Below are the code and all the weights of a small trained network. Each question names an input and a target symbol and asks about switching units off, where a switched-off unit gives its printed mean instead of its output.

import numpy as np


def w(rows, s, z=0):
    codes = np.array(rows[::2]) - 128.0
    scale = np.full(codes.shape[1], s)
    scale[-1] = z or s
    return codes * scale


def norm(h):
    return h / np.sqrt((h * h).mean(-1, keepdims=True) + 1e-5)


def f(y):
    return y / 2 * (1 + np.tanh(0.7978845608 * (y + 0.044715 * y**3)))


def softmax(a):
    e = np.exp(a - a.max(-1, keepdims=True))
    return e / e.sum(-1, keepdims=True)


def log_softmax(a):
    a = a - a.max(-1, keepdims=True)
    return a - np.log(np.exp(a).sum(-1, keepdims=True))


def net(x, mask):
    ids = ['ΘΞΦβεζηλμπ'.index(c) for c in x.split()]
    T = len(ids)
    res = E[ids] + P[:T]
    u = 0
    for l in range(2):
        q, k, v = (norm(res) @ M[l].T for M in (Q, K, V))
        z = softmax(np.where(np.tri(T) > 0, q @ k.T / 2**0.5, -1e9)) @ v
        res = res + np.where(mask[u], z, O[l][:, -1]) @ O[l][:, :-1]
        u += 1
        y = f(norm(res) @ A[l][:, :-1].T + A[l][:, -1])
        res = res + np.where(mask[u : u + 8], y, B[l][:, -1]) @ B[l][:, :-1]
        u += 8
    return log_softmax(norm(res)[-1] @ U[:, :-1].T + U[:, -1])


Q, K, V, O, A, B = {}, {}, {}, {}, {}, {}
E = w([
[128,137,152,164],'Θ',
[82,96,80,219],'Ξ',
[164,102,117,109],'Φ',
[115,136,41,148],'β',
[148,72,161,114],'ε',
[37,169,99,1],'ζ',
[107,99,151,139],'η',
[144,143,223,98],'λ',
[128,75,150,129],'μ',
[181,149,52,113],'π',
],0.0055)
P = w([
[143,144,181,109],'0',
[61,113,186,1],'1',
[67,122,183,54],'2',
[96,115,185,89],'3',
[69,116,183,135],'4',
[42,123,182,90],'5',
[60,122,177,106],'6',
[67,116,178,133],'7',
],0.00074)
Q[0] = w([
[87,150,254,95],'L0H0',
[220,74,247,60],'L0H0',
],0.0064)
K[0] = w([
[254,99,143,137],'L0H0',
[218,126,116,233],'L0H0',
],0.0081)
V[0] = w([
[25,157,14,3],'L0H0',
[131,234,186,112],'L0H0',
],0.0029)
O[0] = w([
[78,146,134,2,1],'L0H0',
[195,122,190,113,82],'L0H0',
],0.0035,0.0014)
A[0] = w([
[133,129,164,107,65],'L0N0',
[173,188,130,174,193],'L0N1',
[118,109,60,110,125],'L0N2',
[101,132,165,163,137],'L0N3',
[167,253,99,49,6],'L0N4',
[120,124,195,71,58],'L0N5',
[178,100,66,158,75],'L0N6',
[117,179,34,177,111],'L0N7',
],0.0052,0.0021)
B[0] = w([
[137,107,127,136,102],'L0N0',
[67,68,111,104,189],'L0N1',
[138,183,160,119,142],'L0N2',
[83,145,118,131,254],'L0N3',
[182,133,135,254,84],'L0N4',
[129,66,115,156,184],'L0N5',
[139,145,150,70,141],'L0N6',
[118,88,156,137,128],'L0N7',
],0.0051,0.00076)
Q[1] = w([
[95,12,223,254],'L1H0',
[86,142,73,251],'L1H0',
],0.0059)
K[1] = w([
[157,61,203,215],'L1H0',
[117,2,146,92],'L1H0',
],0.0066)
V[1] = w([
[253,64,72,144],'L1H0',
[188,141,210,42],'L1H0',
],0.0025)
O[1] = w([
[212,255,91,128,100],'L1H0',
[84,201,225,24,254],'L1H0',
],0.0023,0.00028)
A[1] = w([
[158,96,131,156,98],'L1N0',
[174,85,126,141,87],'L1N1',
[104,127,89,129,123],'L1N2',
[108,91,215,125,59],'L1N3',
[169,231,104,116,194],'L1N4',
[197,91,124,86,124],'L1N5',
[119,132,117,217,72],'L1N6',
[134,146,1,108,3],'L1N7',
],0.0056,0.0017)
B[1] = w([
[102,173,132,92,152],'L1N0',
[79,176,87,105,156],'L1N1',
[149,122,114,80,125],'L1N2',
[95,173,164,204,254],'L1N3',
[132,85,143,227,116],'L1N4',
[101,148,83,173,182],'L1N5',
[217,130,101,77,143],'L1N6',
[147,18,253,111,112],'L1N7',
],0.0039,0.002)
U = w([
[194,109,116,191,208],'Θ',
[117,95,89,117,123],'Ξ',
[98,140,128,124,57],'Φ',
[138,26,168,92,120],'β',
[108,238,106,158,76],'ε',
[158,167,144,94,255],'ζ',
[120,71,83,160,61],'η',
[135,141,251,141,110],'λ',
[128,142,42,124,145],'μ',
[69,145,117,23,119],'π',
],0.015,0.006)

Each question gives the input, a string of symbols that net reads in full, and the target symbol t.
The units are the heads (2 rows each of Q, K, V and O) and the neurons (one row each of A and B). Each row of codes is followed by its name. A weight is (code - 128) times the scale printed after its matrix; where a second scale follows, it is the last column's (O, A, B and U).
mask holds one flag per unit, layer by layer, with each layer's heads first. A switched-off unit (its flag False) gives its mean, the last column of its rows in O or B, instead of its output. The means were averaged over made-up inputs and are rounded, as every weight is.
A unit's drop is (log p(t) with every unit on - log p(t) with that unit switched off) / (log p(t) with every unit on - log p(t) with every unit switched off).
The circuit of an input: a set's keep is (log p(t) with only the set's units on - log p(t) with every unit switched off) / (log p(t) with every unit on - log p(t) with every unit switched off). Starting from the 12 units with the biggest drops (on a tie, the unit counted first), units are removed one at a time, each time the one whose removal leaves the highest keep (on an exact tie, the one counted first), for as long as the keep stays at least 0.8.
circuit, biggest first: the units of the circuit, biggest drop first
top k neurons: the k neurons with the biggest drops, biggest first
k most important neurons of layer l: the k neurons of layer l with the biggest drops, biggest first
input Θ η β Θ β μ ε, target Θ: circuit, biggest first -> L0H0; L1H0
input Θ λ Θ η, target Θ: top 3 neurons -> L1N6; L0N2; L1N7
input λ Θ ε, target λ: circuit, biggest first -> L0H0; L1H0; L1N3
input π Φ β Θ, target π: 2 most important neurons of layer 1 -> L1N4; L1N5
input Θ ε ε, target Θ: circuit, biggest first -> L0H0
input ε μ μ, target ε: top 2 neurons -> L0N1; L0N5
input ε Θ ε η, target ε: 2 most important neurons of layer 0 -> L0N5; L0N4
input λ μ ε Θ Φ, target μ: top 3 neurons -> L1N5; L1N3; L0N1
input λ Θ π λ λ ζ π, target Θ: circuit, biggest first -> L0N4; L1N7
input π ζ ε, target π: circuit, biggest first -> L0H0; L0N4; L1N7
input λ ε ε Φ β ζ Φ, target π: 2 most important neurons of layer 1 -> L1N3; L1N6
input Θ μ Θ, target Θ: circuit, biggest first -> L0H0; L1N6
input η ε λ Θ π, target Θ: circuit, biggest first -> L1N7; L0N4
input ε Ξ η λ μ ε ε Φ, target ζ: circuit, biggest first -> L0N6
input ε ζ λ ε ε ε λ β, target β: top 2 neurons -> L1N7; L0N4
input μ λ Φ ε ε ε Θ η, target ε: 3 most important neurons of layer 0 -> L0N1; L0N5; L0N7
input η λ Φ, target ζ: top 2 neurons -> L0N6; L0N4
input π ζ μ, target π: 2 most important neurons of layer 0 -> L0N4; L0N7
input ε π μ, target ε: top 2 neurons -> L0N1; L1N7
input Θ ε μ, target Θ: circuit, biggest first -> L0H0
input λ ε ζ λ Ξ η Φ, target π: top 2 neurons -> L0N4; L0N6
input π Φ ε, target π: 2 most important neurons of layer 1 -> L1N4; L1N7
input Θ Θ ε Θ, target Θ: 2 most important neurons of layer 1 -> L1N6; L1N5
input ε Θ ε ε, target ε: 2 most important neurons of layer 1 -> L1N1; L1N7
